Each name stands for a flat space through zero: a line, a plane or more. A row that begins with a name and a colon came from that space; any other row is followed by the name of the space it lies nearest, among the names in its block.
bn_mt: [68 -299 -65 -78 37 152 -86 -37 13 -52 14 -77 -39 88 -45 -97 73 -66 148 -70 -205 -19 -148 26 -63 157 276]
sr_fj: [-200 -38 -33 -247 -250 125 232 -350 13 343 -61 -150 286 19 -78 83 -63 -137 -210 149 207 231 -76 -441 -154 460 10]
dn_rp: [135 101 -5 -26 16 -124 13 128 -158 179 101 69 -93 -134 68 -77 5 62 108 -122 -35 -88 151 99 35 -132 -40]
qg_jc: [68 19 -106 -131 -204 -108 -24 -155 -41 -148 -217 355 54 54 25 262 -261 -224 -36 164 -45 -169 -108 56 57 290 -250]
bn_mt: [26 267 176 275 153 -294 -21 224 253 50 200 -143 31 -105 -32 -30 276 111 -90 -157 -3 173 87 -137 246 -257 -55]
rq_mc: [79 92 37 13 -145 10 27 35 -9 44 54 176 -13 -62 90 61 -39 -39 -51 -103 -56 -18 18 76 52 41 -232]
qg_jc: [14 -125 -65 88 56 149 -24 9 -156 -175 70 32 50 123 -66 -97 -154 -69 121 13 -113 -27 30 90 -173 -30 111]
dn_rp: [-94 -121 16 187 17 135 78 -15 -249 18 231 45 125 30 -40 -57 -150 -89 3 -156 9 101 23 -28 -188 65 102]
rq_mc: [15 -35 128 -208 49 -28 50 -190 -190 327 3 -262 213 -108 -66 111 112 59 -159 61 99 100 -66 -94 -47 242 141]
qh_zj: [46 -107 28 44 44 55 -95 40 -73 -90 44 156 -183 -76 140 -34 23 48 113 -142 -20 -154 22 275 79 -118 -4]
rq_mc: [-114 87 19 38 -50 182 11 -134 -61 -336 91 142 -123 51 38 130 -125 -43 -135 148 209 39 69 175 -81 -97 -74]
qh_zj: [144 -163 -8 223 212 -119 -171 250 -58 -182 124 129 -213 -19 15 -65 84 -35 212 -272 -197 -167 -67 241 132 -170 163]
dn_rp: [-91 -55 8 30 130 -143 52 -82 51 260 -196 -140 82 0 -9 33 -4 16 -86 17 75 33 -145 -283 82 121 103]
bn_mt: [-75 53 52 111 23 6 -5 180 42 -28 379 -100 -124 -87 -21 -104 238 92 50 -177 97 117 176 77 -19 -236 105]
qh_zj: [-76 -92 119 -48 67 -209 -104 -75 69 1 71 -127 127 -94 -49 65 221 94 -23 -41 20 130 -83 -72 95 153 252]
qg_jc: [5 169 36 -317 -112 -342 -145 178 114 -170 -293 118 -142 -284 71 -13 245 298 165 91 196 -244 150 296 222 -263 -161]
dn_rp: [41 2 27 -294 -101 -137 -100 -80 -26 106 -133 100 -69 -187 184 -2 66 228 113 37 14 -135 91 186 98 24 -25]
qg_jc: [-1 -106 91 45 50 -33 -27 -45 -135 -163 -78 53 166 -29 -64 -54 -64 -11 11 -73 -67 87 -123 -35 -34 116 168]
rq_mc: [-85 27 17 67 -58 125 1 -52 16 -217 85 111 -58 25 40 17 -55 -21 -36 25 90 36 59 96 -35 -74 -59]
dn_rp: [-145 -116 -20 17 -108 -26 -7 -8 1 255 -6 48 133 -17 112 73 -53 87 15 -67 -2 -79 8 14 -32 143 -149]
qh_zj: [-29 98 -85 -78 -91 -79 -31 169 -33 -19 -19 92 -81 -49 71 -100 -51 187 166 34 6 -114 210 160 -76 -211 -101]
qh_zj: [-91 -21 118 95 126 -206 -16 114 66 243 46 -294 248 -47 -121 59 219 119 -96 -78 15 113 -79 -167 39 65 83]
sr_fj: [30 -94 -36 112 -167 105 52 28 -80 75 -43 250 149 31 64 3 -209 -150 45 -148 -140 -120 -41 40 -32 152 -295]
sr_fj: [22 -118 -31 111 185 -83 20 77 -8 126 24 -189 128 23 -136 -232 66 -41 173 -95 -89 27 12 -212 -2 -47 239]
qg_jc: [109 9 -45 101 -93 40 -3 -57 337 -200 -8 130 -6 109 -40 -22 34 -290 22 -21 -157 26 -88 -156 194 91 -132]
qg_jc: [60 67 24 62 7 237 67 -57 48 63 222 -117 -52 74 26 -82 16 -25 -68 -13 -73 154 82 -52 -74 -60 16]
sr_fj: [-149 173 44 -72 -254 81 137 17 162 -12 -148 31 144 -84 19 -143 7 94 -39 42 172 89 134 -121 -26 -89 -287]
bn_mt: [-21 137 6 -11 -160 -44 89 119 -31 10 22 -87 315 71 -219 137 -37 -77 -162 80 -34 134 -44 -127 -172 164 -176]
qg_jc: [119 60 198 -154 137 -92 -64 0 -146 -312 7 -122 10 -205 -154 -141 251 95 37 -8 101 126 18 106 53 -144 325]
sr_fj: [144 220 -73 107 -36 -92 -4 153 346 99 108 19 -178 55 49 63 126 -102 -13 -8 -100 -79 88 -35 226 -156 -307]
sr_fj: [261 -144 -196 -159 -159 54 -60 44 120 44 -261 240 -129 64 83 -37 -76 -199 231 -31 -296 -342 -104 113 131 135 -235]
qh_zj: [55 -128 44 -101 32 -184 -67 -101 214 171 70 -131 -4 -86 -59 146 346 -145 -31 -83 20 -3 -166 -130 274 251 126]
qh_zj: [-22 73 20 126 7 -15 58 -62 46 16 89 -51 170 103 -47 -40 -117 -27 -84 14 -136 247 -15 -265 -84 105 87]
dn_rp: [3 -54 -110 38 -101 73 -13 117 -134 -11 -13 201 -53 61 74 40 -203 -10 77 -42 -93 -163 22 188 -123 -4 -170]
rq_mc: [175 -87 4 -107 231 -67 -56 83 88 68 -53 -251 -177 -88 -65 -287 299 63 210 -90 -77 -22 -13 -72 144 -175 362]
rq_mc: [56 285 162 -113 -91 -125 -13 87 224 -64 185 -75 -147 -216 -8 87 408 72 -135 -33 204 97 117 93 231 -177 -139]
bn_mt: [31 102 44 187 158 86 43 184 -119 49 399 -119 -189 -67 2 -178 127 68 67 -173 79 60 249 117 -51 -380 101]
rq_mc: [14 39 94 3 129 3 -41 2 -29 1 47 -117 -9 -90 36 -142 112 167 75 6 57 -8 154 103 38 -226 72]
rq_mc: [-225 315 189 56 -169 -71 64 -20 154 -234 240 -20 125 -110 -83 195 184 39 -294 82 361 268 139 -20 35 -83 -206]
dn_rp: [21 55 20 -48 -147 -237 -101 -64 352 -35 121 162 -97 -105 103 117 230 -69 29 -72 -13 -4 17 -25 325 105 -103]
sr_fj: [-42 -125 48 -202 -12 25 -34 -175 -105 76 -65 -23 6 -109 84 -38 38 127 45 16 67 -3 -2 53 -16 105 169]
qh_zj: [-68 -192 -123 -21 -7 273 103 -53 -113 102 -73 -24 -89 94 7 -101 -138 -90 42 -25 42 -46 -72 -62 -169 56 90]
dn_rp: [-50 20 70 18 -86 236 -53 -2 -126 -526 52 103 56 81 -72 29 -115 34 -68 104 -3 106 6 258 -224 -63 0]
qg_jc: [23 -184 -72 -41 12 -237 -18 -41 -19 -18 -285 67 241 31 -160 10 -86 -189 101 -2 -115 -61 -234 -237 61 314 128]
rq_mc: [207 327 53 291 93 -80 4 307 448 261 479 -260 -66 -9 -5 -165 404 -1 71 -157 -162 39 350 -53 271 -440 -297]
qh_zj: [-51 -169 9 49 123 -235 -60 124 174 229 -1 -232 93 -30 -127 72 301 -31 20 -129 -1 -37 -171 -160 161 127 128]
bn_mt: [146 -54 -127 25 84 149 36 63 -212 31 176 1 -186 93 -22 -114 -124 -98 113 -61 -145 -17 46 49 -165 -65 185]
qg_jc: [-90 246 167 -127 -145 68 -15 -69 -119 -267 -228 169 59 -119 151 65 -157 309 -156 197 178 17 126 282 -78 -168 -278]
dn_rp: [-108 -90 -98 194 134 -333 32 -29 103 315 70 -81 109 84 -125 281 29 -272 -101 -27 82 -39 -171 -338 165 269 35]
rq_mc: [-68 81 12 -21 -63 -147 87 23 -18 199 -36 -75 208 -40 -100 105 15 -40 -102 33 111 28 -7 -162 -6 119 -127]
qg_jc: [45 -82 5 45 173 85 -72 -49 -261 -4 212 30 -195 -22 112 -16 -59 74 84 -41 10 -85 117 264 -62 -146 180]
rq_mc: [-20 207 171 26 -46 -348 38 164 -126 114 -146 50 290 -208 -52 94 10 140 -123 -79 85 33 -8 -44 73 16 -213]
dn_rp: [-50 -79 -6 180 351 -321 3 52 178 355 161 -398 55 -11 -166 -75 311 -60 64 -94 66 71 -17 -388 204 -41 346]
sr_fj: [49 5 -13 -97 92 -16 9 -87 19 137 20 -168 -51 3 -24 -11 85 6 -12 75 19 34 6 -93 24 17 151]
dn_rp: [16 -150 -78 -167 -85 311 14 -124 22 32 -229 -4 -63 91 103 -101 -111 39 51 90 -84 -84 -66 50 -109 68 -27]
sr_fj: [-70 73 22 94 178 -150 46 26 42 243 106 -246 50 -19 -31 -124 82 126 10 -12 44 144 106 -246 6 -117 198]
qh_zj: [-39 98 -92 16 -151 -137 83 241 37 201 -284 139 66 -36 69 -99 -159 109 78 -72 -56 -120 25 -97 -17 -60 -298]
sr_fj: [91 75 171 148 164 -209 -190 283 -25 -137 163 66 -139 -225 110 -92 248 263 166 -224 -17 -144 183 403 207 -413 -36]
qg_jc: [74 -85 -14 -16 24 -202 -26 -26 185 13 -159 34 33 -36 -50 -54 101 -134 80 -89 -100 0 -167 -231 219 158 109]
qh_zj: [103 147 10 -37 78 -57 -114 148 -73 -443 -43 81 -168 -15 -58 -21 9 89 76 124 15 -80 94 296 -10 -306 32]
bn_mt: [101 209 99 -16 20 -38 -55 148 -113 -170 57 57 -79 -118 39 -33 42 175 20 15 33 -50 185 296 6 -301 -122]
bn_mt: [93 32 -129 -224 -278 -18 -68 50 186 -80 17 280 -320 -72 156 53 88 -45 130 -40 -39 -173 57 202 136 12 -189]
rq_mc: [180 -22 -166 -128 -82 187 45 -36 158 113 109 23 -325 48 64 -96 87 -199 122 -28 -74 -104 57 -8 83 -29 -27]
bn_mt: [109 4 28 -147 44 36 -108 19 -374 -276 241 102 -151 -124 12 -97 -5 124 191 3 21 -58 233 419 -148 -205 230]
bn_mt: [137 162 -6 -65 -157 -15 30 168 225 -53 77 -101 76 32 -155 -36 179 -75 -25 -5 -157 127 4 -109 8 18 -117]
sr_fj: [-69 35 -20 -17 44 -324 -61 150 -15 45 -132 99 -79 -149 59 -11 42 155 123 -55 112 -146 57 52 126 -135 1]
qh_zj: [83 -9 20 173 169 -114 -66 24 174 -28 208 -167 47 100 -158 128 192 -192 -56 -4 -84 45 -76 -95 147 40 76]
rq_mc: [26 -232 -79 -57 -72 54 -16 36 -103 -86 -252 261 -100 -55 78 -139 -120 -63 199 -167 -63 -190 -132 84 20 70 28]
bn_mt: [257 -136 30 31 265 -78 -45 54 525 263 195 -524 -101 39 -194 -208 619 -182 76 -207 -274 198 -203 -440 337 69 433]
sr_fj: [-104 -3 130 211 148 102 84 -86 -297 -53 133 -21 138 -18 -58 35 -128 -50 -140 -34 193 91 25 21 -109 -53 51]
dn_rp: [-29 -149 -100 -56 -100 -11 -105 -116 138 -249 77 183 -112 52 10 85 32 -172 110 25 -18 -72 -42 75 83 141 68]
qg_jc: [50 -40 -20 -173 -75 -42 -33 -43 -231 273 41 93 -40 -95 186 21 -112 185 67 -52 -103 -63 73 142 -95 110 33]
qg_jc: [-12 -146 -26 129 303 25 -32 28 -84 156 123 -173 -189 7 50 -170 60 89 136 -105 9 -38 53 -1 4 -200 323]
qg_jc: [126 68 -64 -147 -47 91 -40 -56 -39 28 48 140 -312 -38 234 -94 -80 134 111 17 -94 -66 152 181 -3 -132 21]
rq_mc: [-11 -120 10 86 128 -109 -54 85 1 6 -91 -94 111 42 -81 -39 18 36 44 -59 -121 21 -135 -94 -6 55 166]
bn_mt: [74 -7 37 -139 -6 -27 -103 48 11 -37 -51 27 -151 -106 75 63 154 101 38 -2 38 -159 10 263 109 -85 -63]
bn_mt: [84 12 26 -297 -41 -168 -79 -147 -217 -39 -132 79 59 -118 -24 217 -7 2 -19 180 102 -153 -15 201 36 162 -11]
dn_rp: [-83 94 87 121 143 -58 97 85 -189 -54 161 -176 153 -73 -203 -137 60 5 -6 -27 205 148 139 -101 -105 -191 165]
qh_zj: [-46 131 80 -224 -76 188 237 -249 -116 48 -264 -229 226 42 -174 12 -124 -44 -336 234 155 339 -180 -389 -220 252 117]
qh_zj: [102 -216 -156 343 133 -73 -19 202 279 208 130 7 -124 163 -3 -128 51 -244 172 -336 -359 -34 -181 -280 167 72 110]
sr_fj: [22 120 36 226 109 209 56 186 -293 -278 -127 65 58 122 -37 -131 -349 112 -48 40 -87 33 32 148 -282 -286 -82]
sr_fj: [-1 122 69 232 31 -49 25 -202 447 308 587 -130 -109 7 80 235 353 -269 -197 -94 105 135 116 -199 374 64 -152]
dn_rp: [-60 -242 -62 -149 -36 183 -52 -34 -126 332 -99 -101 76 30 152 -54 -73 233 126 18 -111 -176 35 174 -181 84 -23]
bn_mt: [-68 -53 -64 36 -102 -44 69 -119 72 131 -79 78 164 71 -16 96 -127 -173 -56 22 -13 6 -95 -222 25 258 -115]
[90 68 -21 -7 -13 0 -50 75 126 -7 69 26 -160 -11 75 -26 90 35 59 -23 -68 -63 80 105 91 -133 -81]
rq_mc
[30 453 79 90 -43 -469 -62 386 188 96 -22 34 43 -156 24 203 168 222 -80 45 97 -159 220 167 238 -338 -538]
rq_mc
[-185 -127 104 140 127 115 -9 7 -477 -16 95 -55 248 13 -33 72 -214 177 -72 2 103 12 38 231 -326 -17 86]
qg_jc
[106 -104 -163 79 94 109 89 -101 49 334 62 -187 76 257 -60 -56 -160 -192 3 36 -296 98 -100 -365 -114 229 157]
sr_fj
[-65 30 -112 43 -116 275 117 -220 61 -67 -52 91 35 199 15 61 -261 -218 -98 209 61 -10 28 -95 -95 77 -222]
qh_zj
[-33 17 0 -223 -2 -364 13 10 -123 267 -144 -142 210 -132 -184 272 142 -43 -87 117 221 -125 -83 -74 70 224 -34]
qg_jc
[14 71 34 -140 -110 170 134 -158 -77 164 -114 -70 132 3 -18 79 -76 -62 -179 127 99 35 -30 -78 -78 143 -175]
dn_rp
[-100 -13 -36 11 -49 63 -2 -9 -192 218 60 116 -90 -2 220 120 -202 178 -44 -13 27 -92 81 188 -135 -3 -123]
qg_jc
[-86 -163 0 47 151 43 -77 22 -357 -130 -89 107 -51 -16 99 -124 -238 225 144 -35 -12 -80 29 225 -195 -130 238]
qg_jc
[107 50 -37 -103 -85 -5 4 -67 -150 -145 -8 223 -112 -33 23 80 -124 -121 0 30 8 -58 -5 113 1 62 -32]
dn_rp
[70 70 83 167 190 -212 -101 217 85 15 186 -84 -78 -112 4 -100 244 116 126 -158 -28 -48 139 103 187 -297 46]
sr_fj
[85 83 33 108 25 -4 64 -63 262 233 138 -172 72 74 -46 81 142 -171 -156 -21 -86 127 -64 -267 152 121 -95]
qh_zj
[155 142 -60 199 -27 151 106 134 247 -11 123 -98 58 176 -159 -61 47 -286 -42 -6 -149 42 25 -170 41 -88 -257]
sr_fj
[166 -81 26 45 170 -134 -42 -4 -30 198 214 -132 7 -46 -78 24 193 -144 60 -125 -87 -36 -21 -41 149 69 157]
bn_mt
[-160 -241 20 147 95 -183 -74 85 -70 121 -180 74 140 -52 81 -63 -81 157 124 -190 -61 -87 -123 -36 23 76 103]
qg_jc
[182 -59 -60 -34 -58 -95 -76 17 176 18 182 128 -197 -45 51 -4 175 -174 140 -171 -168 -63 -20 17 219 85 39]
qg_jc
[-154 -162 23 31 82 -219 -22 65 -423 80 -179 158 144 -138 48 -33 -231 188 112 -125 79 -104 -36 77 -126 49 155]
sr_fj
[37 -68 -15 -131 149 47 -162 40 -527 -137 170 193 -417 -149 244 -38 -138 329 206 -28 80 -217 237 620 -176 -321 263]
qg_jc
[46 -231 -51 22 147 -160 -21 141 -20 147 -231 -110 103 -5 -125 -141 61 -39 163 -149 -138 -88 -207 -179 49 103 216]
rq_mc
[55 -236 -28 -98 -4 144 -102 -140 -260 -87 -100 190 -64 45 135 72 -227 33 49 -6 -163 -111 -141 240 -124 195 125]
sr_fj
[41 -25 -63 46 -41 5 -19 12 190 -44 23 87 -126 43 42 -19 38 -108 53 -60 -81 -26 -36 -48 114 12 -35]
dn_rp
[6 50 -13 -36 -58 -197 -89 157 -81 -69 -187 296 -154 -135 204 -60 -128 241 143 -99 -60 -144 50 198 52 -140 -74]
dn_rp
[-37 48 82 58 -31 206 33 -79 91 195 106 -53 -33 -25 173 15 54 89 -94 -20 71 -23 118 100 48 -101 -240]
qh_zj
[52 -40 -2 70 176 -117 -96 -49 97 318 184 -50 -193 -79 187 54 174 43 97 -66 42 -215 148 134 262 -140 -46]
qg_jc
[-86 157 85 -54 20 -268 41 -47 -42 152 195 -106 69 -167 -82 168 192 -5 -121 34 297 72 115 -75 104 13 15]
bn_mt
[-92 -294 -119 121 64 -95 21 -94 355 340 89 -152 -38 116 -33 38 181 -249 4 -190 -101 97 -279 -473 184 359 260]
bn_mt
[-6 -206 -33 -220 -4 255 -7 -298 -143 32 7 -62 -93 58 39 102 -40 -61 -65 118 49 3 -113 69 -120 236 213]
rq_mc
[-177 -62 5 -15 164 -59 66 -29 -189 161 -159 -279 245 32 -172 43 -44 72 -78 166 213 1 -36 -136 -158 28 128]
dn_rp
[-26 36 18 -46 -95 -32 67 -61 -83 65 -14 -34 278 11 -129 117 -51 -108 -94 89 53 26 -10 -82 -71 181 -132]
bn_mt
[130 -90 -44 45 -115 80 88 12 26 131 45 110 39 18 13 -170 -70 -175 81 -237 -256 95 -97 -216 -2 196 33]
rq_mc

Each name stands for a flat space through zero: a line, a plane or more. A row that begins with a name and a colon came from that space; any other row is followed by the name of the space it lies nearest, among the names in its block.
td-sg: [-255 -11 47 98 -71 -26 -32 268 -121 -147 -18 -2 56 -97 -108 44 61 -2 -8 -108 -156 -129 -31 -162 -105 21 26]
td-sg: [-89 105 -14 66 228 92 147 -44 259 328 249 -37 -121 59 -195 -4 25 -3 -35 -177 -63 -261 74 -215 220 -288 -208]
hc-sl: [-161 47 173 108 141 59 59 51 -109 163 116 1 72 -69 -23 198 20 -252 76 -31 -12 -94 213 -118 144 32 33]
td-sg: [-251 155 352 296 91 18 172 179 -411 157 -15 -219 -41 -132 82 0 27 -326 -216 139 -2 -14 -10 -126 45 172 -30]
zh-fd: [291 119 -150 61 -249 -20 -181 19 215 -104 -117 45 59 8 -25 -3 -85 280 75 -85 -127 -91 -84 164 -203 -32 111]
zh-fd: [-10 110 -25 115 -44 87 15 35 -109 138 -18 61 95 42 73 86 -84 -119 287 -66 -61 -13 180 -62 -18 53 83]
hc-sl: [-476 -283 182 -50 154 9 62 222 -306 -158 59 107 125 -143 -65 149 222 -263 161 143 -95 -37 336 -271 105 16 110]
hc-sl: [-133 -122 127 -44 18 -140 -58 -108 -241 -185 -131 19 272 8 152 104 51 -124 -72 -24 135 211 -88 216 142 308 105]
hc-sl: [222 148 -102 91 -188 15 -62 52 72 -8 -88 -27 -67 18 12 -93 -93 184 13 -3 -80 -22 -121 80 -207 -22 14]
rj-qq: [38 -10 -76 91 -6 15 27 -223 193 91 108 100 -166 -26 -16 16 -26 -43 -66 -58 -121 -184 164 62 64 -33 -163]
zh-fd: [-56 -32 -76 -133 -60 -46 -131 254 149 -216 -65 -1 164 18 -216 -41 68 257 122 -92 -73 -29 -193 -118 -121 -150 150]
rj-qq: [69 -59 -109 44 50 -17 74 -156 66 26 2 87 -98 50 32 -86 64 112 -56 -11 -54 -15 137 79 66 -64 -107]
td-sg: [-41 -211 107 -20 114 -23 10 -174 -11 -57 -43 88 108 -90 104 97 144 -139 20 185 -11 -50 420 58 209 16 148]
td-sg: [7 94 119 211 -47 151 42 109 -80 197 140 8 -144 -156 13 159 -35 -181 72 135 -173 -271 315 -123 -54 -67 -23]
rj-qq: [-151 -142 128 -170 89 -54 -17 82 -106 -155 -42 -113 31 -113 39 52 41 -168 -185 37 214 101 -5 -118 21 94 101]
hc-sl: [222 26 -5 122 235 -24 101 -427 327 214 118 33 -294 -107 49 85 -22 -157 -364 -129 112 -124 426 109 196 8 -144]
zh-fd: [35 133 58 103 -14 -18 -10 33 -197 46 -56 -24 101 18 102 107 -81 -85 13 -120 96 143 -54 89 -28 206 52]
rj-qq: [144 58 7 100 -64 -58 -144 -376 215 8 -100 129 150 -64 123 202 -149 -276 109 -135 8 -30 300 233 82 284 194]
rj-qq: [75 112 122 69 179 23 179 -51 -55 213 -120 -283 -62 11 171 -177 6 -73 -277 77 218 48 74 -111 142 -55 37]
zh-fd: [218 75 -10 145 -77 -40 3 -262 84 60 -33 61 -76 45 59 -92 -26 70 -52 137 -105 21 -53 316 18 71 -90]
zh-fd: [-180 84 -77 270 45 -1 92 179 244 -7 87 23 -362 -197 -293 -88 58 12 -210 -235 -294 -357 245 -342 -185 -167 -154]
hc-sl: [-63 -200 -83 -193 54 22 -113 83 157 -168 15 215 168 -37 -154 143 102 16 390 20 -81 -24 336 -140 -9 -130 248]
rj-qq: [167 -227 -160 -308 -46 -74 -109 -316 128 -170 -22 151 58 119 98 -13 -15 98 60 75 148 218 -100 291 69 70 -12]
td-sg: [74 46 112 124 46 -38 -6 32 -102 -10 -74 2 107 -44 36 76 67 22 -24 44 -6 47 109 108 28 69 122]
td-sg: [144 162 43 72 118 18 104 75 -8 156 25 -132 -132 32 -40 -96 1 104 -161 13 95 82 -117 -20 -26 -85 -71]
td-sg: [21 -62 -16 -23 73 18 -30 35 96 -15 86 160 65 5 -152 92 105 97 213 50 -124 -39 158 12 36 -127 58]
rj-qq: [-81 11 98 30 75 -28 34 4 65 3 62 -54 -123 -85 -107 -28 23 -96 -161 41 -9 -41 -46 -55 2 2 -63]
hc-sl: [-191 35 5 -180 -49 -16 -150 145 -124 -49 44 18 420 156 -52 220 -86 -17 287 -285 116 124 -387 9 80 125 88]
rj-qq: [-181 -72 142 95 21 -27 -82 330 -23 -218 101 107 -85 -293 -268 222 128 -81 -24 16 -195 -159 228 -173 -199 2 96]
hc-sl: [-14 30 -98 -23 44 51 88 -185 42 182 96 46 -77 135 34 -62 -78 -72 93 -57 24 35 -37 10 100 -12 -171]
hc-sl: [49 -124 -120 -22 -23 13 28 -104 175 -64 10 69 -259 -92 -6 -98 23 3 -91 78 -79 -117 254 -72 -82 -97 -65]
zh-fd: [136 109 54 184 34 23 32 -80 86 139 -1 -61 -80 -93 68 67 -20 -41 -180 -55 -11 -173 236 18 51 -19 6]
rj-qq: [-139 88 -7 142 -83 41 -11 164 -22 31 96 60 -14 -22 -143 55 -12 10 118 -99 -219 -168 -51 -93 -86 -37 -80]
td-sg: [-282 118 167 255 -30 -71 25 292 -300 -105 -77 -49 61 -106 -85 23 44 -108 -68 -97 -131 20 -117 -92 -133 202 30]
rj-qq: [108 -52 -68 -144 -44 -42 -136 -47 133 -133 -69 114 183 61 -60 33 0 97 243 28 4 125 -38 121 -29 15 177]
hc-sl: [47 58 -35 -227 -102 -9 -144 49 23 -44 -82 -75 324 181 7 -7 -105 104 236 -51 146 173 -422 70 12 25 151]
td-sg: [-10 -304 -110 -280 -102 27 -4 70 -103 -210 -117 -75 -13 7 193 -160 101 182 -85 224 93 -9 36 -102 -21 -174 40]
rj-qq: [-153 -152 -187 -253 89 93 88 185 28 4 132 -4 -133 78 -96 -96 51 125 68 -79 64 -31 -4 -346 -23 -289 -130]
zh-fd: [85 -40 -36 -45 -62 -44 -2 -85 -33 -50 -82 -36 57 100 90 -131 34 180 -75 88 21 72 -197 170 48 -13 -42]
rj-qq: [-296 -61 -118 -100 -46 15 -2 145 -114 -73 101 83 1 60 -90 32 -47 -64 146 -221 -28 27 -168 -179 -74 45 -134]
zh-fd: [152 99 -179 -78 -293 2 -203 -92 162 -48 -48 -38 73 38 127 102 -261 34 -21 -307 86 -94 -226 102 -119 123 -1]
td-sg: [104 -40 -185 -265 115 -56 -23 -226 329 39 24 -22 123 237 -58 -109 -8 246 -28 -216 185 84 -277 87 216 -157 -73]
zh-fd: [-72 -37 74 67 178 105 143 -17 -9 186 138 94 -124 -37 -76 12 87 -165 188 209 -115 -66 360 -148 91 -137 -22]
rj-qq: [124 -124 -148 -251 113 39 61 -56 187 28 35 -20 -96 116 -37 -178 65 214 12 103 113 64 -13 -80 59 -279 -45]
td-sg: [-126 -8 281 99 263 -86 115 7 -79 15 -54 -171 3 -139 -6 -9 145 -172 -343 79 125 30 121 -63 173 61 77]
zh-fd: [61 -157 -174 -72 -212 -23 -48 129 -121 -271 -192 38 -22 7 115 -171 65 271 14 116 -77 46 2 12 -214 -50 59]
hc-sl: [-49 -164 -37 37 -195 -94 -157 128 -153 -369 -145 212 168 -81 -8 85 116 136 166 65 -212 36 94 152 -174 134 168]
hc-sl: [22 77 36 104 -139 9 -165 -1 32 -25 10 92 161 -99 19 293 -107 -141 140 -166 -79 -143 143 75 -42 161 137]
td-sg: [136 126 -137 -7 49 -5 18 -184 268 137 69 10 -138 82 -69 -54 -122 20 -52 -207 67 19 -87 34 6 -19 -130]
zh-fd: [-103 -20 -30 254 122 102 240 -43 42 189 152 101 -448 -125 -81 -124 88 -137 -60 131 -267 -242 484 -228 -29 -172 -234]
zh-fd: [-22 234 44 185 207 104 161 31 104 385 251 -46 -168 33 -166 55 -34 -62 -36 -177 -42 -163 43 -161 114 -164 -213]
hc-sl: [-42 220 162 33 203 1 123 221 -155 211 77 -269 59 105 -78 -35 20 104 -229 -130 208 113 -423 -81 113 -72 -105]
[29 -46 103 56 -13 -60 -39 -131 -94 -101 -57 129 -3 -87 40 66 -3 -210 86 190 -26 174 138 186 -55 250 101]
zh-fd
[-59 151 94 111 -86 28 40 116 -311 92 -25 -72 83 85 78 -28 -70 -52 91 58 -6 134 -280 63 -48 141 -45]
td-sg
[-84 -263 -46 -147 208 35 110 -45 178 -27 95 63 -183 -72 -95 -84 193 24 -55 159 -33 -130 379 -218 119 -289 -35]
td-sg
[51 27 -99 -15 -223 -9 -84 245 -173 -172 -120 -30 49 30 48 -57 -32 230 32 -32 -30 69 -236 16 -244 23 37]
td-sg
[-159 -102 18 -50 54 20 74 142 -243 -55 -20 -9 -18 -25 65 -4 55 -81 13 34 66 93 100 -155 -28 27 14]
zh-fd
[-38 4 95 37 -143 55 13 331 -519 -44 -49 -124 91 -8 213 73 21 95 -65 94 64 62 -161 -4 -103 59 -2]
rj-qq
[-16 -11 275 165 -51 -126 -68 -34 -217 -161 -84 -41 48 -195 98 140 43 -169 -290 142 9 51 -25 258 -10 318 69]
rj-qq
[-346 -54 151 31 -155 -11 -136 309 -348 -198 -71 -41 312 -141 90 286 -17 -214 69 -167 -15 -107 13 -150 -46 223 192]
rj-qq
[79 234 -92 200 -116 8 -6 -201 157 190 46 56 -25 123 -35 -46 -160 1 92 -175 -156 -81 -186 166 8 75 -164]
zh-fd
[48 -36 -14 15 62 72 98 97 -109 69 38 5 -114 -6 32 -35 72 73 13 124 -10 -3 168 -88 -22 -137 -35]
zh-fd
[299 -35 -13 -190 90 -38 -101 -150 383 -45 -85 -69 41 -35 -29 -16 7 102 -81 71 176 22 109 56 52 -129 222]
hc-sl
[-236 -100 106 181 -53 60 21 179 -184 -62 33 98 -28 -197 -10 131 104 -173 102 117 -263 -249 402 -177 -54 -5 58]
td-sg
[50 138 40 122 52 100 38 90 130 173 97 -43 -170 -123 -89 74 -60 -125 4 -30 -52 -187 245 -205 -75 -108 18]
rj-qq
[-255 -181 343 71 142 37 72 64 -345 -20 70 140 95 -151 -20 150 197 -360 269 505 -156 63 357 -8 119 100 149]
td-sg
[-117 109 -76 78 9 104 175 120 -130 220 91 -92 -139 132 0 -175 -27 72 7 -55 -57 -65 -165 -187 4 -158 -244]
td-sg
[54 -175 111 -172 13 -67 -101 -136 49 -166 -54 -15 68 -107 80 84 34 -112 -116 179 142 64 70 125 67 97 145]
zh-fd
[-31 -112 -87 -51 -21 11 12 29 -67 -55 -11 47 38 42 59 -9 68 127 23 -22 -24 -34 66 -17 33 -78 -25]
rj-qq
